In the rows, zero is written as 128.
Group and class of each row
[130 115 126 141 144 153 155 131 122 133 137 121 111 115 138 146 143 126
  99 114 136 135 129 132 133 118 120 144 117 138 130 129 156 124] : dg > C
[122 134 111 148 150 140 136 151 125 107 136 113 114 144 132  93 143 110
 125 134 132 141 135 136 119 131 145 122  81 120 106 130 147 121] : dg > W
[114  93 132 132 131 126 140 127 117 108 107 125 152 135 123  78 142 144
 125 138 145 137 133 124 116 107 136 142 151 112 119 123 105  79] : Fm > N
[132 126 138 100  87 126 120 147 121 164 134 151 148 118 121 158 122 149
 112 148 111  98 108 145 121 117 118 148 170 134 173 110 120  61] : jj > J
[108  88 139 146 146 159 151 133 144  96 111 120 177 122 123   4 157 133
  77 120 122 148 179 126 164 129 141  94  59  82 174 122 125  43] : Fm > S
[132 126 134 117 115 127 100 118 116 169 144 138 130 102 140 144 118 134
 118 128 105 112 109 136 151 124 113 143 127 136 151 134 121 111] : jj > J
[139 121 134 140 136 133 138 137 127 118 123  87 122 107 164  69 189 118
 133 154 145 142 138 146 127 138 127 150  59 122 120 129 148 105] : Tc > X
[129 120 116 126 104 148 110 122 149 134 151 157 122 129 136 123 140 165
 104 147 102 117 123 139 159 128 124 131 127 126 158 133 137  75] : jj > J
[155 110 135 123 114 134 130 111 129 142 133 136 139 104 137  86 146 154
 138 158 122 118 111 132 153 132 124 163 123 131 161 121 137 119] : jj > D
[100 109 115 132 133 141 128 138 126 107 120 159 131 131 111  68 125 170
 109 129 131 120 135 126 145 128 142 126 168 119 126 118 101  54] : Fm > N
[106 101 144 126 115 132 137 130 134  95 123 101 161 142 130  30 170 132
 111 155 125 143 155 147 140 137 141 119  82 107 158 129 102  40] : Fm > S
[143 140 160 104  99 109 106 135 122 148 223 136 145 101 133 135 128 148
 136 153 109  93  99 148 139 122 117 184 152 137 181 116 129 103] : jj > D
[125 156 128 156 151 114 143 124 147 104 123 149 117 113 131  99 105 117
 147 118 127 128 149 115 145 137 137 124  68 118 117 123 150 182] : dg > W
[122 117 129 139 142 154 125 117 119 101 146 119 120 116 148 137 155 132
 112 139 125 116 139 129 102 129 129 170 107 136 106 152 137 134] : dg > C
[132 107 131 114 119 132 124 128 128 143 136 132 141 121 123 142 134 144
 127 135 136 122 103 129 127 141 125 142 189 139 160 123 121 115] : jj > J
[123 112 128 143 138 151 132 141 117 119 122  60 123 111 152  71 163 127
 133 154 140 155 129 152 133 126 132 151  72 119 104 111 136 109] : Tc > E
[124 120 116 144 149 153 133 134 109 112 122 107  91 127 144 150 131 103
 114 118 138 134 146 110 113 127 145 151  85 106  98 145 142 128] : dg > C
[111 139 143 155 145 136 112 139 118 129  94  75 129 116 141  99 123 122
 133 123 151 149 122 138 109 132 141 132 122 123  75 112 123 138] : dg > W
[138 129 138 138 126 156 130 126 111 115 110 105 116 110 143  98 165 150
 128 154 114 110 124 143 118 127 121 185  91 133 124 127 142 104] : Tc > X
[139 102 113 141 149 162 132 125 112 115 142 141 110 115 136 126 148 138
 111 140 130 131 136 123 150 128 118 143 119 134 125 119 156 134] : Tc > X
[103 109 125 135 146 145 148 134 120 123 140 121 107 140 132 134 159 119
 122 134 145 134 153 116  98 131 124 153 109 130 108 142 148 118] : Tc > X
[106 133 111 126 133 106 122 147 114 126 133 114 102 126 146 140 147  95
 128 145 124 138 132 146  87 122 116 175 142 149  70 155 116 109] : dg > C
[139 122 125 149 141 140 131 134 128 128 120  84 125  83 136  92 164 135
 129 163 142 143 122 147 129 137 114 177 114 135 107 119 154 157] : Tc > X
[127 123 158 120  95 139 110 140 110 124 126  81 149 116 139 115 147 146
 130 161 109 112 115 139 144 138 135 169  62 110 163  88 132  69] : jj > D
[121 135 150 116 115 112 113 138 124 144 152 115 133 118 126 126 120 140
 119 145 108 112 104 147 122 129 126 145 164 143 158 124 124 109] : jj > J
[139 113 125 131 135 138 146 125 130 139 107 157 144 111 128  98 137 148
 123 142 152 116 144 116 130 127 127 146 163 116 137 113 137 104] : Fm > R
[125 117 130 102  72 138 120 138 104 181 120 147 127 111 128 195 109 131
 127 128 124 108 103 142 114 108 116 143 197 149 143 111 133 100] : jj > J
